Here is a tiny trained network, its code and every weight. The questions are about switching its units off for an input and a target symbol, where a switched-off unit gives its printed mean instead of its output.

import numpy as np


def w(rows, s, z=0):
    codes = np.array(rows[::2]) - 128.0
    scale = np.full(codes.shape[1], s)
    scale[-1] = z or s
    return codes * scale


def f(y):
    return y / 2 * (1 + np.tanh(0.7978845608 * (y + 0.044715 * y**3)))


def softmax(a):
    e = np.exp(a - a.max(-1, keepdims=True))
    return e / e.sum(-1, keepdims=True)


def log_softmax(a):
    a = a - a.max(-1, keepdims=True)
    return a - np.log(np.exp(a).sum(-1, keepdims=True))


def net(x, mask):
    ids = ['αγεζθσω'.index(c) for c in x.split()]
    T = len(ids)
    res = E[ids] + P[:T]
    q, k, v = (res @ M[0].T for M in (Q, K, V))
    z = softmax(np.where(np.tri(T) > 0, q @ k.T / 3**0.5, -1e9)) @ v
    res = res + np.where(mask[0], z, O[0][:, -1]) @ O[0][:, :-1]
    y = f(res @ A[0][:, :-1].T + A[0][:, -1])
    res = res + np.where(mask[1:13], y, B[0][:, -1]) @ B[0][:, :-1]
    return log_softmax(res[-1] @ U[:, :-1].T + U[:, -1])


Q, K, V, O, A, B = {}, {}, {}, {}, {}, {}
E = w([
[127,84,174,149,2,116],'α',
[161,151,120,144,128,111],'γ',
[54,167,179,143,187,54],'ε',
[245,182,142,109,141,104],'ζ',
[145,173,70,100,141,46],'θ',
[127,92,72,86,121,183],'σ',
[209,111,90,207,183,68],'ω',
],0.0077)
P = w([
[79,254,84,253,148,175],'0',
[103,202,118,194,143,149],'1',
[122,196,116,173,129,132],'2',
[135,173,117,152,125,123],'3',
[140,156,121,152,121,114],'4',
[148,137,126,140,123,105],'5',
[155,120,124,134,117,102],'6',
[159,101,128,130,114,93],'7',
[166,85,136,122,117,91],'8',
[167,73,135,116,113,82],'9',
[172,69,141,110,107,77],'10',
[175,62,132,103,90,72],'11',
[175,54,132,100,100,69],'12',
],0.0044)
Q[0] = w([
[86,148,210,67,167,104],'head 1',
[151,163,119,227,165,117],'head 1',
[45,112,130,91,107,252],'head 1',
],0.022)
K[0] = w([
[111,140,130,240,161,128],'head 1',
[148,107,155,87,125,39],'head 1',
[137,205,53,108,250,169],'head 1',
],0.022)
V[0] = w([
[143,47,54,185,89,193],'head 1',
[201,150,195,157,80,189],'head 1',
[167,108,108,187,255,133],'head 1',
],0.016)
O[0] = w([
[138,133,74,254,218,183,193],'head 1',
[235,159,204,133,127,187,252],'head 1',
[138,132,58,207,10,138,44],'head 1',
],0.0091,0.0038)
A[0] = w([
[199,170,119,163,97,190,148],'neuron 1',
[65,221,122,202,140,162,161],'neuron 2',
[156,133,37,131,44,162,8],'neuron 3',
[67,107,201,214,71,116,252],'neuron 4',
[88,199,175,143,150,147,116],'neuron 5',
[145,101,124,176,42,77,227],'neuron 6',
[74,82,136,103,17,243,106],'neuron 7',
[161,239,60,100,149,112,186],'neuron 8',
[106,182,177,173,43,96,37],'neuron 9',
[110,114,206,169,69,193,46],'neuron 10',
[206,71,119,100,114,99,37],'neuron 11',
[7,142,121,221,130,90,12],'neuron 12',
],0.015,0.0031)
B[0] = w([
[168,166,150,132,230,137,231],'neuron 1',
[99,200,124,123,58,115,170],'neuron 2',
[130,38,155,178,160,96,218],'neuron 3',
[97,121,99,233,129,195,190],'neuron 4',
[75,145,155,179,60,142,167],'neuron 5',
[93,172,49,137,107,117,254],'neuron 6',
[90,253,131,87,154,168,145],'neuron 7',
[145,112,40,78,107,206,197],'neuron 8',
[205,128,194,145,55,44,182],'neuron 9',
[177,66,108,111,87,132,142],'neuron 10',
[165,166,129,112,97,48,164],'neuron 11',
[88,62,166,30,188,94,162],'neuron 12',
],0.022,0.0087)
U = w([
[148,2,195,127,165,168,213],'α',
[187,121,165,84,149,58,63],'γ',
[142,57,119,174,148,106,91],'ε',
[55,166,107,80,183,159,214],'ζ',
[119,241,99,145,85,192,183],'θ',
[81,144,177,132,62,76,4],'σ',
[123,59,77,75,86,133,111],'ω',
],0.0054,0.0027)

Each question gives the input, a string of symbols that net reads in full, and the target symbol t.
The units are the heads (3 rows each of Q, K, V and O) and the neurons (one row each of A and B). Each row of codes is followed by its name. A weight is (code - 128) times the scale printed after its matrix; where a second scale follows, it is the last column's (O, A, B and U).
mask holds one flag per unit, heads first, then neurons. A switched-off unit (its flag False) gives its mean, the last column of its rows in O or B, instead of its output. The means were averaged over made-up inputs and are rounded, as every weight is.
A unit's drop is (log p(t) with every unit on - log p(t) with that unit switched off) / (log p(t) with every unit on - log p(t) with every unit switched off).
The circuit of an input: a set's keep is (log p(t) with only the set's units on - log p(t) with every unit switched off) / (log p(t) with every unit on - log p(t) with every unit switched off). Starting from the 12 units with the biggest drops (on a tie, the unit counted first), units are removed one at a time, each time the one whose removal leaves the highest keep (on an exact tie, the one counted first), for as long as the keep stays at least 0.8.
circuit, biggest first: the units of the circuit, biggest drop first
most important unit: the unit with the biggest drop
top k neurons: the k neurons with the biggest drops, biggest first
drop of u: that unit's drop, to one decimal
input α ζ α ω ω θ ω σ, target ζ: most important unit : neuron 7
input ω θ σ θ ζ ω α α, target α: top 4 neurons : (neuron 6; neuron 2; neuron 10; neuron 7)
input ω σ ω, target ζ: top 4 neurons : (neuron 12; neuron 2; neuron 6; neuron 1)
input ω ω ω ω ω θ ω, target ω: circuit, biggest first : (head 1; neuron 1)
input γ ω σ ζ ω ω γ ε σ ω θ, target ω: top 2 neurons : (neuron 1; neuron 8)
input θ γ ω σ ω, target ζ: circuit, biggest first : (neuron 12; head 1; neuron 9; neuron 1)
input ω ε γ ω ζ ω, target γ: top 4 neurons : (neuron 11; neuron 1; neuron 9; neuron 5)
input γ σ ω θ ζ γ ω ε ζ α, target θ: top 2 neurons : (neuron 3; neuron 7)
input ε ω ω ω, target ε: circuit, biggest first : (neuron 3; head 1)
input γ ζ ω ω α θ ω ω θ ω γ ω, target γ: circuit, biggest first : (neuron 11; neuron 4)
input γ ω γ ζ ω ω ζ ε ω ε ω, target σ: circuit, biggest first : (head 1; neuron 8; neuron 1)
input ω θ ω, target ω: top 3 neurons : (neuron 6; neuron 1; neuron 12)
input ω ζ γ ω γ θ θ ε, target σ: top 2 neurons : (neuron 9; neuron 12)
input σ ω γ σ ζ ω θ ω α, target θ: top 4 neurons : (neuron 3; neuron 12; neuron 4; neuron 7)
input γ ω ω ω ω, target ε: drop of head 1 : 1.8
input ω γ ω θ γ ω ε ω, target σ: drop of neuron 11 : 0.2
input ω ε σ, target ζ: drop of neuron 5 : 0.1
